Below are the code and all the weights of a small trained network. Each question names an input and a class and asks about switching units off, where a switched-off unit gives its printed mean instead of its output.

import numpy as np


def w(rows, s, z=0):
    codes = np.array(rows[::2]) - 128.0
    scale = np.full(codes.shape[1], s)
    scale[-1] = z or s
    return codes * scale


def f(y):
    return np.maximum(y, 0)


def log_softmax(a):
    a = a - a.max(-1, keepdims=True)
    return a - np.log(np.exp(a).sum(-1, keepdims=True))


def net(x, mask):
    res = np.array(x, float).reshape(1, 3) / 4 @ E
    y = f(res @ A[0][:, :-1].T + A[0][:, -1])
    res = res + np.where(mask, y, B[0][:, -1]) @ B[0][:, :-1]
    return log_softmax(res[-1] @ U[:, :-1].T + U[:, -1])


A, B = {}, {}
E = w([
[254,147,167,128],'x0',
[157,213,73,193],'x1',
[83,240,244,95],'x2',
],0.0087)
A[0] = w([
[152,56,145,192,103],'n1',
[121,182,58,163,114],'n2',
[158,88,139,132,160],'n3',
[136,88,150,108,158],'n4',
[66,145,89,153,102],'n5',
[89,91,46,143,132],'n6',
[247,100,134,131,150],'n7',
[146,92,165,75,95],'n8',
[125,122,140,145,115],'n9',
[190,99,89,135,138],'n10',
[249,91,192,79,100],'n11',
[118,170,105,159,104],'n12',
[35,81,107,77,114],'n13',
[130,118,117,133,108],'n14',
[104,159,175,133,165],'n15',
[133,74,178,158,124],'n16',
[194,45,91,100,118],'n17',
[165,173,112,147,133],'n18',
[118,70,150,127,113],'n19',
[152,189,91,119,110],'n20',
[72,174,90,86,106],'n21',
[200,147,146,143,105],'n22',
[106,55,198,67,116],'n23',
[173,148,139,107,78],'n24',
[127,109,47,143,106],'n25',
[123,141,106,109,119],'n26',
[88,160,164,93,117],'n27',
[52,152,127,145,95],'n28',
[160,78,177,85,115],'n29',
[102,126,114,133,254],'n30',
[164,175,199,118,130],'n31',
[131,212,62,196,135],'n32',
[129,91,165,119,105],'n33',
],0.016,0.0095)
B[0] = w([
[143,163,147,111,181],'n1',
[143,94,155,102,201],'n2',
[99,130,126,111,185],'n3',
[111,109,128,101,187],'n4',
[121,118,164,174,183],'n5',
[118,174,163,127,238],'n6',
[79,130,136,138,245],'n7',
[154,115,141,114,178],'n8',
[124,115,126,121,128],'n9',
[120,164,134,110,212],'n10',
[97,98,151,199,247],'n11',
[147,115,155,113,168],'n12',
[108,100,180,163,232],'n13',
[129,142,138,128,139],'n14',
[111,167,130,87,231],'n15',
[133,115,136,107,167],'n16',
[147,180,143,105,233],'n17',
[129,97,138,100,193],'n18',
[150,114,139,119,173],'n19',
[154,107,143,111,180],'n20',
[132,145,165,154,179],'n21',
[109,108,156,160,196],'n22',
[158,102,140,78,236],'n23',
[135,140,150,153,160],'n24',
[135,168,157,122,211],'n25',
[127,125,134,131,135],'n26',
[148,186,135,120,214],'n27',
[129,150,171,159,184],'n28',
[142,95,140,104,196],'n29',
[3,90,87,82,247],'n30',
[110,186,133,113,254],'n31',
[136,77,149,77,244],'n32',
[153,118,133,110,161],'n33',
],0.033,0.0098)
U = w([
[120,218,160,70,125],'0',
[200,2,192,46,110],'1',
[77,86,199,200,173],'2',
[27,112,73,62,254],'3',
[184,105,12,235,100],'4',
[66,113,42,149,77],'5',
[150,117,37,230,91],'6',
[160,43,7,61,87],'7',
],0.0087,0.0066)

Each question gives the input, the list of numbers given to net, and the class t.
The units are the neurons (one row each of A and B). Each row of codes is followed by its name. A weight is (code - 128) times the scale printed after its matrix; where a second scale follows, it is the last column's (A, B and U).
mask holds one flag per neuron, in row order. A switched-off neuron (its flag False) gives its mean, the last column of its row in B, instead of its output. The means were averaged over made-up inputs and are rounded, as every weight is.
A unit's drop is (log p(t) with every unit on - log p(t) with that unit switched off) / (log p(t) with every unit on - log p(t) with every unit switched off).
The circuit of an input: a set's keep is (log p(t) with only the set's units on - log p(t) with every unit switched off) / (log p(t) with every unit on - log p(t) with every unit switched off). Starting from the 12 units with the biggest drops (on a tie, the unit counted first), units are removed one at a time, each time the one whose removal leaves the highest keep (on an exact tie, the one counted first), for as long as the keep stays at least 0.8.
units of the circuit, in order: the units of the circuit, biggest drop first
most important unit: the unit with the biggest drop
k most important neurons: the k neurons with the biggest drops, biggest first
drop when u is switched off: that unit's drop, to one decimal
input [-5,6,-2], class 1: units of the circuit, in order -> [n32]
input [-3,-1,-3], class 3: 4 most important neurons -> [n11 n30 n27 n31]
input [-5,4,1], class 2: 3 most important neurons -> [n23 n5 n28]
input [-3,1,3], class 3: 2 most important neurons -> [n11 n17]
input [-6,-7,-2], class 1: 2 most important neurons -> [n23 n11]
input [8,-7,-2], class 2: 2 most important neurons -> [n11 n7]
input [5,0,-4], class 2: 4 most important neurons -> [n11 n31 n15 n7]
input [2,1,-3], class 3: 2 most important neurons -> [n27 n31]
input [-6,-6,-7], class 0: 2 most important neurons -> [n6 n17]
input [-1,-3,-2], class 3: 2 most important neurons -> [n32 n2]
input [-3,5,-4], class 1: 3 most important neurons -> [n32 n2 n31]
input [-5,4,3], class 2: drop when n28 is switched off -> 0.3
input [-8,-5,4], class 2: drop when n13 is switched off -> 1.8
input [4,7,2], class 1: drop when n31 is switched off -> 0.0
input [-5,-1,0], class 2: most important unit -> n13
